Below is a small trained network, with its code and all its weights. Each question gives an input and a class and asks what happens when units are switched off, that is, made to give their printed mean instead of their output.

import numpy as np


def w(rows, s, z=0):
    codes = np.array(rows[::2]) - 128.0
    scale = np.full(codes.shape[1], s)
    scale[-1] = z or s
    return codes * scale


def norm(h):
    return h / np.sqrt((h * h).mean(-1, keepdims=True) + 1e-5)


def f(y):
    return np.maximum(y, 0)


def log_softmax(a):
    a = a - a.max(-1, keepdims=True)
    return a - np.log(np.exp(a).sum(-1, keepdims=True))


def net(x, mask):
    res = np.array(x, float).reshape(1, 4) / 4 @ E
    u = 0
    for l in range(3):
        y = f(norm(res) @ A[l][:, :-1].T + A[l][:, -1])
        res = res + np.where(mask[u : u + 4], y, B[l][:, -1]) @ B[l][:, :-1]
        u += 4
    return log_softmax(norm(res)[-1] @ U[:, :-1].T + U[:, -1])


A, B = {}, {}
E = w([
[1,186,64],'x0',
[111,188,233],'x1',
[67,56,154],'x2',
[134,133,129],'x3',
],0.0022)
A[0] = w([
[86,205,201,3],'L0N1',
[205,254,97,119],'L0N2',
[162,147,224,62],'L0N3',
[135,184,165,80],'L0N4',
],0.006,0.0026)
B[0] = w([
[253,166,41,181],'L0N1',
[29,20,198,252],'L0N2',
[115,178,9,213],'L0N3',
[130,211,131,171],'L0N4',
],0.0051,0.0027)
A[1] = w([
[130,213,197,229],'L1N1',
[127,80,3,159],'L1N2',
[41,65,238,255],'L1N3',
[196,123,218,185],'L1N4',
],0.006,0.00084)
B[1] = w([
[210,158,129,203],'L1N1',
[224,198,176,252],'L1N2',
[138,178,239,244],'L1N3',
[22,3,72,197],'L1N4',
],0.0061,0.0033)
A[2] = w([
[108,224,112,180],'L2N1',
[79,212,132,9],'L2N2',
[2,252,64,129],'L2N3',
[52,209,135,137],'L2N4',
],0.0047,0.0016)
B[2] = w([
[146,18,214,252],'L2N1',
[144,57,61,167],'L2N2',
[100,31,80,202],'L2N3',
[126,3,74,201],'L2N4',
],0.0042,0.0023)
U = w([
[94,32,42,150],'0',
[208,162,65,153],'1',
[130,135,159,179],'2',
[85,132,217,117],'3',
[114,190,114,69],'4',
[18,251,19,2],'5',
],0.012,0.0096)

Each question gives the input, the list of numbers given to net, and the class t.
The units are the neurons (one row each of A and B). Each row of codes is followed by its name. A weight is (code - 128) times the scale printed after its matrix; where a second scale follows, it is the last column's (A, B and U).
mask holds one flag per neuron, layer by layer. A switched-off neuron (its flag False) gives its mean, the last column of its row in B, instead of its output. The means were averaged over made-up inputs and are rounded, as every weight is.
A unit's drop is (log p(t) with every unit on - log p(t) with that unit switched off) / (log p(t) with every unit on - log p(t) with every unit switched off).
The circuit of an input: a set's keep is (log p(t) with only the set's units on - log p(t) with every unit switched off) / (log p(t) with every unit on - log p(t) with every unit switched off). Starting from all 12 units, units are removed one at a time, each time the one whose removal leaves the highest keep (on an exact tie, the one counted first), for as long as the keep stays at least 0.8.
units of the circuit, in order: the units of the circuit, biggest drop first
most important unit: the unit with the biggest drop
top k neurons in layer l: the k neurons of layer l with the biggest drops, biggest first
drop when u is switched off: that unit's drop, to one decimal
input [4,5,-4,4], class 1: units of the circuit, in order : (L0N1)
input [4,6,4,-1], class 1: top 3 neurons in layer 1 : (L1N1; L1N4; L1N3)
input [0,-6,7,6], class 3: units of the circuit, in order : (L0N3; L1N3)
input [-3,-5,-8,6], class 3: units of the circuit, in order : (L0N2; L0N3; L0N1; L1N3)
input [-3,-5,3,-1], class 1: units of the circuit, in order : (L0N2; L1N2)
input [-5,-7,6,-6], class 1: units of the circuit, in order : (L0N2; L1N2)
input [-6,-2,-3,0], class 0: units of the circuit, in order : (L1N4; L1N3)
input [-3,-2,-4,-3], class 3: units of the circuit, in order : (L0N2; L1N3; L0N1)
input [-5,3,-5,1], class 0: top 2 neurons in layer 1 : (L1N4; L1N2)
input [-8,5,4,2], class 0: units of the circuit, in order : (L1N4; L0N3)
input [-8,-5,-4,7], class 0: top 2 neurons in layer 1 : (L1N4; L1N3)
input [-4,-6,2,-1], class 1: top 2 neurons in layer 1 : (L1N2; L1N3)
input [-6,-6,-6,1], class 0: top 2 neurons in layer 1 : (L1N4; L1N3)
input [7,0,1,3], class 0: most important unit : L0N2
input [4,-2,3,6], class 2: top 2 neurons in layer 0 : (L0N3; L0N4)
input [-6,5,-4,1], class 0: top 3 neurons in layer 1 : (L1N4; L1N2; L1N3)
input [-4,-1,-6,3], class 3: units of the circuit, in order : (L0N2; L1N3)
input [4,6,2,2], class 1: top 2 neurons in layer 0 : (L0N1; L0N2)
input [-2,-8,0,4], class 1: top 2 neurons in layer 1 : (L1N3; L1N2)
input [1,-4,0,-3], class 1: most important unit : L0N2
input [7,-8,0,8], class 1: top 2 neurons in layer 1 : (L1N2; L1N4)
input [-4,0,-5,3], class 3: top 2 neurons in layer 0 : (L0N2; L0N1)
input [0,8,-2,7], class 1: top 2 neurons in layer 1 : (L1N1; L1N3)
input [1,7,-4,6], class 1: top 2 neurons in layer 0 : (L0N1; L0N3)
input [6,4,-6,-2], class 0: drop when L1N2 is switched off : 0.8
